Here is a tiny trained network, its code and every weight. The questions are about switching its units off for an input and a class, where a switched-off unit gives its printed mean instead of its output.

import numpy as np


def w(rows, s, z=0):
    codes = np.array(rows[::2]) - 128.0
    scale = np.full(codes.shape[1], s)
    scale[-1] = z or s
    return codes * scale


def f(y):
    return y / 2 * (1 + np.tanh(0.7978845608 * (y + 0.044715 * y**3)))


def log_softmax(a):
    a = a - a.max(-1, keepdims=True)
    return a - np.log(np.exp(a).sum(-1, keepdims=True))


def net(x, mask):
    res = np.array(x, float).reshape(1, 2) / 4 @ E
    y = f(res @ A[0][:, :-1].T + A[0][:, -1])
    res = res + np.where(mask, y, B[0][:, -1]) @ B[0][:, :-1]
    return log_softmax(res[-1] @ U[:, :-1].T + U[:, -1])


A, B = {}, {}
E = w([
[195,181,172,211,140,188,109,211],'x0',
[66,248,136,147,161,41,138,93],'x1',
],0.013)
A[0] = w([
[148,132,162,168,191,138,150,163,85],'N0',
[161,52,117,136,96,157,135,151,246],'N1',
[116,11,124,90,96,185,113,187,53],'N2',
[156,65,96,123,62,221,94,93,50],'N3',
[159,2,109,122,62,176,14,166,197],'N4',
[124,125,193,174,184,150,131,168,67],'N5',
[85,207,180,173,197,27,111,114,208],'N6',
[80,213,113,143,190,92,134,97,50],'N7',
[135,209,206,162,117,157,139,174,93],'N8',
[108,60,75,97,81,96,206,38,73],'N9',
[51,234,141,164,141,98,118,91,44],'N10',
[158,157,175,204,78,157,84,163,65],'N11',
[85,55,37,33,76,82,159,99,38],'N12',
[27,88,107,55,102,125,148,55,60],'N13',
[187,173,181,187,122,138,87,205,172],'N14',
[160,142,204,168,104,155,73,191,74],'N15',
[71,78,133,72,104,50,140,83,253],'N16',
[147,143,133,174,181,189,107,188,75],'N17',
],0.0096,0.012)
B[0] = w([
[99,101,132,131,77,133,116,124,149],'N0',
[183,178,126,94,161,71,127,126,231],'N1',
[165,159,71,191,93,105,185,150,182],'N2',
[140,114,19,236,9,121,175,145,169],'N3',
[163,175,115,110,151,103,148,125,247],'N4',
[117,118,132,148,61,150,117,103,148],'N5',
[194,175,110,112,156,93,136,141,248],'N6',
[138,99,33,226,56,120,188,114,174],'N7',
[122,125,155,146,108,163,128,83,181],'N8',
[81,131,157,161,97,161,95,78,194],'N9',
[140,116,71,164,84,92,186,121,183],'N10',
[91,68,157,173,78,173,125,77,169],'N11',
[78,57,171,175,106,172,121,110,199],'N12',
[111,100,151,149,116,172,110,92,196],'N13',
[121,124,171,106,167,158,112,94,226],'N14',
[100,109,141,177,138,138,108,84,173],'N15',
[123,159,176,110,158,128,110,106,252],'N16',
[117,90,164,150,73,166,139,72,168],'N17',
],0.015,0.017)
U = w([
[163,121,4,160,91,100,198,123,102],'0',
[77,72,196,154,102,218,111,86,94],'1',
[186,182,177,34,244,90,98,138,254],'2',
[96,72,115,131,97,137,137,192,101],'3',
[134,78,89,101,140,141,104,160,89],'4',
],0.014,0.01)

Each question gives the input, the list of numbers given to net, and the class t.
The units are the neurons (one row each of A and B). Each row of codes is followed by its name. A weight is (code - 128) times the scale printed after its matrix; where a second scale follows, it is the last column's (A, B and U).
mask holds one flag per neuron, in row order. A switched-off neuron (its flag False) gives its mean, the last column of its row in B, instead of its output. The means were averaged over made-up inputs and are rounded, as every weight is.
A unit's drop is (log p(t) with every unit on - log p(t) with that unit switched off) / (log p(t) with every unit on - log p(t) with every unit switched off).
The circuit of an input: a set's keep is (log p(t) with only the set's units on - log p(t) with every unit switched off) / (log p(t) with every unit on - log p(t) with every unit switched off). Starting from the 12 units with the biggest drops (on a tie, the unit counted first), units are removed one at a time, each time the one whose removal leaves the highest keep (on an exact tie, the one counted first), for as long as the keep stays at least 0.8.
circuit, biggest first: the units of the circuit, biggest drop first
top k neurons: the k neurons with the biggest drops, biggest first
drop of u: that unit's drop, to one decimal
input [8,-8], class 0: circuit, biggest first -> (N3)
input [3,0], class 2: circuit, biggest first -> (N12, N3)
input [-8,-6], class 1: top 3 neurons -> (N12, N9, N13)
input [3,-4], class 0: top 2 neurons -> (N16, N3)
input [-4,3], class 1: top 3 neurons -> (N1, N4, N13)
input [3,3], class 2: top 3 neurons -> (N3, N2, N12)
input [-4,1], class 1: top 2 neurons -> (N4, N1)
input [-1,-3], class 2: top 2 neurons -> (N7, N10)
input [1,3], class 2: top 2 neurons -> (N3, N2)
input [3,-3], class 2: top 2 neurons -> (N7, N10)
input [0,-3], class 2: drop of N7 -> 0.2
